Below are the code and all the weights of a small trained network. Each question names an input and a class and asks about switching units off, where a switched-off unit gives its printed mean instead of its output.

import numpy as np


def w(rows, s, z=0):
    codes = np.array(rows[::2]) - 128.0
    scale = np.full(codes.shape[1], s)
    scale[-1] = z or s
    return codes * scale


def f(y):
    return y / 2 * (1 + np.tanh(0.7978845608 * (y + 0.044715 * y**3)))


def log_softmax(a):
    a = a - a.max(-1, keepdims=True)
    return a - np.log(np.exp(a).sum(-1, keepdims=True))


def net(x, mask):
    res = np.array(x, float).reshape(1, 6) / 4 @ E
    y = f(res @ A[0][:, :-1].T + A[0][:, -1])
    res = res + np.where(mask, y, B[0][:, -1]) @ B[0][:, :-1]
    return log_softmax(res[-1] @ U[:, :-1].T + U[:, -1])


A, B = {}, {}
E = w([
[106,180,179,74,217,112,31,112,164,202,117],'x0',
[174,82,203,217,169,150,117,151,102,130,36],'x1',
[23,235,148,42,148,197,136,117,144,101,71],'x2',
[134,129,123,180,61,224,90,76,237,130,111],'x3',
[179,117,173,100,144,252,150,107,158,168,130],'x4',
[190,192,129,47,150,217,159,74,61,62,73],'x5',
],0.011)
A[0] = w([
[122,53,110,187,41,175,124,111,224,138,156,190],'neuron 1',
[108,46,149,242,74,177,193,117,75,168,74,253],'neuron 2',
[165,101,170,114,81,246,254,81,136,30,146,225],'neuron 3',
[209,45,111,52,152,113,147,130,31,198,216,182],'neuron 4',
[75,121,169,218,14,107,116,202,152,105,201,164],'neuron 5',
[138,187,25,130,37,149,184,92,40,68,153,152],'neuron 6',
],0.0063,0.0033)
B[0] = w([
[156,124,192,158,50,144,109,120,183,170,166,231],'neuron 1',
[217,67,191,158,87,228,169,187,158,131,83,230],'neuron 2',
[167,117,112,90,120,176,178,50,110,151,93,252],'neuron 3',
[255,161,124,88,208,130,166,195,88,215,246,232],'neuron 4',
[89,26,42,185,134,78,153,187,217,81,174,227],'neuron 5',
[70,70,65,86,82,113,156,109,37,94,151,244],'neuron 6',
],0.01,0.011)
U = w([
[117,118,23,50,42,122,155,102,47,91,114,129],'0',
[222,114,120,123,156,79,99,161,71,170,191,100],'1',
[109,145,195,188,33,141,7,58,210,179,173,152],'2',
[196,71,225,187,152,150,107,168,68,91,12,197],'3',
[167,88,158,151,20,152,179,123,154,128,116,10],'4',
[79,118,30,108,82,101,49,165,208,94,143,75],'5',
[125,20,107,221,135,61,153,233,184,70,119,113],'6',
[53,255,233,37,208,147,126,76,102,147,97,255],'7',
],0.0086,0.003)

Each question gives the input, the list of numbers given to net, and the class t.
The units are the neurons (one row each of A and B). Each row of codes is followed by its name. A weight is (code - 128) times the scale printed after its matrix; where a second scale follows, it is the last column's (A, B and U).
mask holds one flag per neuron, in row order. A switched-off neuron (its flag False) gives its mean, the last column of its row in B, instead of its output. The means were averaged over made-up inputs and are rounded, as every weight is.
A unit's drop is (log p(t) with every unit on - log p(t) with that unit switched off) / (log p(t) with every unit on - log p(t) with every unit switched off).
The circuit of an input: a set's keep is (log p(t) with only the set's units on - log p(t) with every unit switched off) / (log p(t) with every unit on - log p(t) with every unit switched off). Starting from all 6 units, units are removed one at a time, each time the one whose removal leaves the highest keep (on an exact tie, the one counted first), for as long as the keep stays at least 0.8.
units of the circuit, in order: the units of the circuit, biggest drop first
top k neurons: the k neurons with the biggest drops, biggest first
drop of u: that unit's drop, to one decimal
input [8,8,4,6,2,7], class 7: units of the circuit, in order : (neuron 2)
input [4,4,3,-6,2,-5], class 7: units of the circuit, in order : (neuron 5; neuron 2)
input [3,-4,-4,1,-4,-1], class 5: units of the circuit, in order : (neuron 2; neuron 3)
input [8,7,-1,1,-6,5], class 7: units of the circuit, in order : (neuron 2; neuron 5)
input [0,6,8,2,-4,4], class 7: top 2 neurons : (neuron 2; neuron 5)
input [3,-3,-8,6,-2,-1], class 2: top 2 neurons : (neuron 1; neuron 6)
input [-8,0,-4,-4,7,6], class 0: top 3 neurons : (neuron 6; neuron 3; neuron 1)
input [0,-7,-6,8,-2,3], class 2: top 3 neurons : (neuron 1; neuron 2; neuron 4)
input [-1,-4,-4,2,7,-6], class 2: top 2 neurons : (neuron 1; neuron 6)
input [6,3,2,-6,-4,0], class 7: units of the circuit, in order : (neuron 5; neuron 2)
input [5,2,4,7,-2,3], class 7: top 3 neurons : (neuron 5; neuron 1; neuron 2)
input [3,-7,-4,4,-7,2], class 5: units of the circuit, in order : (neuron 3; neuron 2)
input [3,8,8,2,8,-1], class 7: top 3 neurons : (neuron 5; neuron 1; neuron 3)
input [6,1,-2,1,1,-1], class 2: units of the circuit, in order : (neuron 4)
input [-4,-4,7,-3,-5,-5], class 5: top 4 neurons : (neuron 2; neuron 5; neuron 3; neuron 4)
input [8,8,3,-5,-2,4], class 7: top 2 neurons : (neuron 2; neuron 5)
input [5,1,6,-3,3,-8], class 7: top 2 neurons : (neuron 5; neuron 1)
input [-8,-7,-7,-8,-4,3], class 1: top 2 neurons : (neuron 4; neuron 3)
input [5,5,-3,-5,-1,7], class 1: top 2 neurons : (neuron 4; neuron 2)
input [-6,5,6,0,4,8], class 0: top 2 neurons : (neuron 6; neuron 3)
input [2,1,1,2,1,-3], class 2: drop of neuron 4 : 0.1
input [-7,6,7,4,-1,8], class 0: drop of neuron 3 : 0.1
input [4,-1,4,-1,3,-2], class 7: drop of neuron 5 : 0.3
